Below is a small trained network, with its code and all its weights. Each question gives an input and a target symbol and asks what happens when units are switched off, that is, made to give their printed mean instead of their output.

import numpy as np


def w(rows, s, z=0):
    codes = np.array(rows[::2]) - 128.0
    scale = np.full(codes.shape[1], s)
    scale[-1] = z or s
    return codes * scale


def norm(h):
    return h / np.sqrt((h * h).mean(-1, keepdims=True) + 1e-5)


def f(y):
    return y / 2 * (1 + np.tanh(0.7978845608 * (y + 0.044715 * y**3)))


def softmax(a):
    e = np.exp(a - a.max(-1, keepdims=True))
    return e / e.sum(-1, keepdims=True)


def log_softmax(a):
    a = a - a.max(-1, keepdims=True)
    return a - np.log(np.exp(a).sum(-1, keepdims=True))


def net(x, mask):
    ids = ['αβεζλμξπω'.index(c) for c in x.split()]
    T = len(ids)
    res = E[ids] + P[:T]
    q, k, v = (norm(res) @ M[0].T for M in (Q, K, V))
    z = softmax(np.where(np.tri(T) > 0, q @ k.T / 3**0.5, -1e9)) @ v
    res = res + np.where(mask[0], z, O[0][:, -1]) @ O[0][:, :-1]
    y = f(norm(res) @ A[0][:, :-1].T + A[0][:, -1])
    res = res + np.where(mask[1:13], y, B[0][:, -1]) @ B[0][:, :-1]
    return log_softmax(norm(res)[-1] @ U[:, :-1].T + U[:, -1])


Q, K, V, O, A, B = {}, {}, {}, {}, {}, {}
E = w([
[168,102,103,130,197,117,110,75,138,157,92],'α',
[182,115,121,97,44,173,89,27,109,168,147],'β',
[39,163,159,44,127,89,104,103,101,217,187],'ε',
[118,98,170,136,207,93,152,162,83,51,188],'ζ',
[67,238,80,127,121,135,140,86,115,118,135],'λ',
[73,91,3,110,45,89,124,181,70,128,79],'μ',
[174,151,91,168,109,218,139,109,112,71,250],'ξ',
[79,126,127,204,139,95,139,124,85,185,177],'π',
[169,132,237,109,123,106,26,122,145,154,107],'ω',
],0.016)
P = w([
[170,149,93,138,96,119,86,187,140,122,98],'0',
[189,182,206,172,201,160,137,88,92,149,115],'1',
[168,180,99,105,185,198,89,189,2,178,90],'2',
[71,96,165,144,98,60,215,73,254,129,98],'3',
[39,137,114,213,205,135,105,15,150,113,132],'4',
[194,173,113,37,131,63,181,142,158,149,153],'5',
],0.0095)
Q[0] = w([
[158,144,117,120,96,86,181,168,171,115,134],'H1',
[88,118,118,161,135,132,80,100,127,86,132],'H1',
[175,189,123,131,175,144,94,131,10,143,131],'H1',
],0.014)
K[0] = w([
[104,111,194,161,117,84,169,27,203,142,163],'H1',
[134,130,118,98,175,190,31,133,2,161,160],'H1',
[129,90,4,91,59,40,54,219,140,110,128],'H1',
],0.0088)
V[0] = w([
[162,79,193,2,62,110,89,73,129,165,62],'H1',
[176,33,169,157,170,98,112,158,123,98,110],'H1',
[15,115,213,183,129,80,106,207,133,214,132],'H1',
],0.0064)
O[0] = w([
[100,72,146,89,134,166,96,73,126,79,123,47],'H1',
[153,105,74,130,188,89,30,109,171,106,247,35],'H1',
[85,95,124,194,150,163,107,179,170,159,116,249],'H1',
],0.016,0.002)
A[0] = w([
[99,110,135,196,100,75,105,92,70,138,134,166],'N1',
[96,65,136,150,120,242,136,168,132,86,69,3],'N2',
[146,112,130,116,166,95,102,107,197,145,51,86],'N3',
[119,129,195,91,88,182,161,111,72,86,99,180],'N4',
[132,145,90,65,154,78,60,80,125,70,178,70],'N5',
[102,109,29,168,105,142,244,165,99,36,182,110],'N6',
[105,67,186,121,200,160,32,156,135,62,156,117],'N7',
[143,160,46,169,98,115,76,163,152,187,136,48],'N8',
[80,101,132,91,176,125,199,170,125,83,96,191],'N9',
[53,73,86,134,94,108,135,131,74,185,126,185],'N10',
[168,167,88,94,178,75,109,129,157,70,181,45],'N11',
[154,112,133,64,102,94,142,70,45,82,176,66],'N12',
],0.011,0.0043)
B[0] = w([
[167,105,104,111,137,140,166,202,207,95,135,191],'N1',
[158,194,213,4,185,126,150,103,66,186,231,183],'N2',
[119,88,118,73,175,87,168,102,122,156,25,145],'N3',
[65,94,103,138,37,76,96,136,188,82,184,242],'N4',
[93,122,211,219,93,179,105,96,57,139,32,215],'N5',
[127,194,2,19,245,64,170,131,142,135,34,227],'N6',
[139,206,129,103,127,123,81,170,200,115,80,210],'N7',
[119,75,173,162,93,137,141,77,109,82,212,209],'N8',
[73,99,42,213,117,68,75,58,83,169,189,200],'N9',
[132,53,92,113,171,154,125,75,193,185,132,254],'N10',
[67,117,92,98,154,27,145,144,53,149,79,188],'N11',
[216,74,147,156,181,151,220,141,166,162,129,192],'N12',
],0.0087,0.0077)
U = w([
[195,87,150,152,208,144,121,55,35,154,56,16],'α',
[180,49,124,105,52,163,109,57,106,37,179,196],'β',
[37,130,205,15,177,162,148,125,84,179,209,77],'ε',
[141,121,99,170,176,20,37,101,67,77,229,116],'ζ',
[20,204,97,176,43,167,152,129,55,98,71,18],'λ',
[125,73,18,40,128,100,101,132,198,125,87,153],'μ',
[242,223,114,58,164,126,196,115,121,108,187,127],'ξ',
[141,90,115,206,167,206,169,224,163,155,156,158],'π',
[135,147,133,100,132,180,1,148,180,80,91,251],'ω',
],0.0074,0.0028)

Each question gives the input, a string of symbols that net reads in full, and the target symbol t.
The units are the heads (3 rows each of Q, K, V and O) and the neurons (one row each of A and B). Each row of codes is followed by its name. A weight is (code - 128) times the scale printed after its matrix; where a second scale follows, it is the last column's (O, A, B and U).
mask holds one flag per unit, heads first, then neurons. A switched-off unit (its flag False) gives its mean, the last column of its rows in O or B, instead of its output. The means were averaged over made-up inputs and are rounded, as every weight is.
A unit's drop is (log p(t) with every unit on - log p(t) with that unit switched off) / (log p(t) with every unit on - log p(t) with every unit switched off).
The circuit of an input: a set's keep is (log p(t) with only the set's units on - log p(t) with every unit switched off) / (log p(t) with every unit on - log p(t) with every unit switched off). Starting from the 12 units with the biggest drops (on a tie, the unit counted first), units are removed one at a time, each time the one whose removal leaves the highest keep (on an exact tie, the one counted first), for as long as the keep stays at least 0.8.
units of the circuit, in order: the units of the circuit, biggest drop first
most important unit: the unit with the biggest drop
k most important neurons: the k neurons with the biggest drops, biggest first
drop of u: that unit's drop, to one decimal
input α λ π, target α: units of the circuit, in order	(H1 N5 N12)
input μ ξ π, target π: units of the circuit, in order	(N1)
input ε π β α α, target β: units of the circuit, in order	(H1 N6)
input ω ζ ζ, target ω: units of the circuit, in order	(H1 N7)
input μ ε ξ μ, target ε: units of the circuit, in order	(H1 N2)
input ξ α λ α ζ λ, target α: 3 most important neurons	(N5 N12 N4)
input ε β β ζ ε, target β: units of the circuit, in order	(H1 N4 N6)
input ζ α ω π, target α: units of the circuit, in order	(H1 N5 N4)
input μ λ β β ζ α, target α: 3 most important neurons	(N12 N5 N3)
input μ α ω α μ α, target α: units of the circuit, in order	(H1 N5)
input λ μ ζ μ ε ξ, target μ: 3 most important neurons	(N6 N4 N8)
input π ζ ζ π ω, target ζ: 2 most important neurons	(N8 N11)
input μ ε ζ, target ζ: 3 most important neurons	(N9 N10 N4)
input λ ε μ μ ζ, target μ: most important unit	N6
input β μ ω λ μ, target ω: 2 most important neurons	(N7 N5)
input ε λ β, target ε: drop of H1	1.4
input ε ξ ω, target ε: drop of H1	1.8
input ε ε π ε α, target π: drop of N6	0.1
